Below are the code and all the weights of a small trained network. Each question names an input and a class and asks about switching units off, where a switched-off unit gives its printed mean instead of its output.

import numpy as np


def w(rows, s, z=0):
    codes = np.array(rows[::2]) - 128.0
    scale = np.full(codes.shape[1], s)
    scale[-1] = z or s
    return codes * scale


def norm(h):
    return h / np.sqrt((h * h).mean(-1, keepdims=True) + 1e-5)


def f(y):
    return np.maximum(y, 0)


def log_softmax(a):
    a = a - a.max(-1, keepdims=True)
    return a - np.log(np.exp(a).sum(-1, keepdims=True))


def net(x, mask):
    res = np.array(x, float).reshape(1, 2) / 4 @ E
    u = 0
    for l in range(4):
        y = f(norm(res) @ A[l][:, :-1].T + A[l][:, -1])
        res = res + np.where(mask[u : u + 6], y, B[l][:, -1]) @ B[l][:, :-1]
        u += 6
    return log_softmax(norm(res)[-1] @ U[:, :-1].T + U[:, -1])


A, B = {}, {}
E = w([
[108,149,99,8,133,123],'x0',
[133,91,97,166,175,136],'x1',
],0.011)
A[0] = w([
[142,100,159,253,140,137,41],'L0N0',
[133,129,147,133,150,79,133],'L0N1',
[169,102,138,119,163,148,167],'L0N2',
[130,148,149,157,106,77,169],'L0N3',
[111,119,151,144,139,162,9],'L0N4',
[132,104,97,184,86,106,80],'L0N5',
],0.016,0.0014)
B[0] = w([
[228,57,101,46,160,254,253],'L0N0',
[126,103,140,127,24,111,135],'L0N1',
[64,130,123,171,39,95,150],'L0N2',
[117,38,155,181,124,30,164],'L0N3',
[149,165,68,125,73,86,142],'L0N4',
[188,196,42,97,89,126,175],'L0N5',
],0.0079,0.015)
A[1] = w([
[144,140,210,197,84,51,75],'L1N0',
[253,181,74,211,110,221,225],'L1N1',
[217,90,133,137,143,251,158],'L1N2',
[185,217,144,49,90,210,142],'L1N3',
[77,121,111,167,138,85,101],'L1N4',
[90,232,170,46,145,131,2],'L1N5',
],0.0069,0.0021)
B[1] = w([
[149,175,151,212,99,50,145],'L1N0',
[149,54,82,90,131,72,240],'L1N1',
[149,128,135,78,82,153,254],'L1N2',
[255,45,126,57,136,77,237],'L1N3',
[117,154,126,76,89,164,135],'L1N4',
[202,68,165,143,103,144,189],'L1N5',
],0.0096,0.0084)
A[2] = w([
[141,110,140,198,178,206,128],'L2N0',
[68,223,153,163,154,120,86],'L2N1',
[165,104,174,74,150,126,8],'L2N2',
[254,94,131,97,130,170,144],'L2N3',
[59,122,113,122,231,169,12],'L2N4',
[183,112,58,166,223,99,175],'L2N5',
],0.0096,0.0018)
B[2] = w([
[150,59,84,16,164,132,131],'L2N0',
[148,46,134,116,140,153,131],'L2N1',
[173,31,210,78,175,148,175],'L2N2',
[127,2,86,50,157,80,250],'L2N3',
[113,192,105,178,110,149,132],'L2N4',
[132,155,91,144,46,103,155],'L2N5',
],0.0074,0.018)
A[3] = w([
[158,2,175,20,146,102,142],'L3N0',
[71,210,86,122,212,122,110],'L3N1',
[81,33,120,108,127,99,210],'L3N2',
[53,199,13,129,76,210,102],'L3N3',
[157,150,87,123,97,255,170],'L3N4',
[135,148,34,165,172,142,4],'L3N5',
],0.0081,0.0014)
B[3] = w([
[159,42,1,106,87,148,253],'L3N0',
[136,192,132,145,88,170,132],'L3N1',
[210,166,22,60,152,148,181],'L3N2',
[55,236,169,102,75,200,138],'L3N3',
[93,195,44,65,73,34,144],'L3N4',
[110,218,111,79,96,99,131],'L3N5',
],0.0071,0.02)
U = w([
[138,147,185,228,74,30,144],'0',
[122,148,197,208,201,213,16],'1',
[90,134,131,169,172,134,17],'2',
[94,138,151,182,203,157,2],'3',
[52,253,93,108,84,172,163],'4',
[108,155,150,172,222,149,19],'5',
[185,28,46,66,123,127,203],'6',
],0.017,0.0066)

Each question gives the input, the list of numbers given to net, and the class t.
The units are the neurons (one row each of A and B). Each row of codes is followed by its name. A weight is (code - 128) times the scale printed after its matrix; where a second scale follows, it is the last column's (A, B and U).
mask holds one flag per neuron, layer by layer. A switched-off neuron (its flag False) gives its mean, the last column of its row in B, instead of its output. The means were averaged over made-up inputs and are rounded, as every weight is.
A unit's drop is (log p(t) with every unit on - log p(t) with that unit switched off) / (log p(t) with every unit on - log p(t) with every unit switched off).
k most important neurons: the k neurons with the biggest drops, biggest first
top k neurons in layer l: the k neurons of layer l with the biggest drops, biggest first
drop when u is switched off: that unit's drop, to one decimal
input [-2,-5], class 0: 4 most important neurons : L0N0, L0N3, L1N0, L2N3
input [2,4], class 4: top neuron in layer 0 : L0N0
input [0,-6], class 0: 4 most important neurons : L0N0, L2N3, L1N0, L0N3
input [7,8], class 4: 4 most important neurons : L0N0, L1N3, L2N3, L0N5
input [8,8], class 4: top 3 neurons in layer 0 : L0N0, L0N5, L0N2
input [2,7], class 4: 3 most important neurons : L0N0, L1N3, L0N2
input [0,-4], class 0: 3 most important neurons : L0N0, L2N3, L1N0
input [0,-2], class 0: 3 most important neurons : L0N0, L1N0, L2N3
input [2,3], class 4: 2 most important neurons : L0N0, L1N3
input [-3,-8], class 0: 3 most important neurons : L0N0, L2N3, L0N3
input [5,5], class 4: top 2 neurons in layer 1 : L1N3, L1N2
input [4,6], class 4: top 2 neurons in layer 1 : L1N3, L1N1
input [-1,-4], class 0: 3 most important neurons : L0N0, L2N3, L1N0
input [3,8], class 4: drop when L0N0 is switched off : 0.9
input [3,5], class 4: drop when L2N2 is switched off : 0.3
input [2,6], class 4: drop when L2N3 is switched off : 0.7
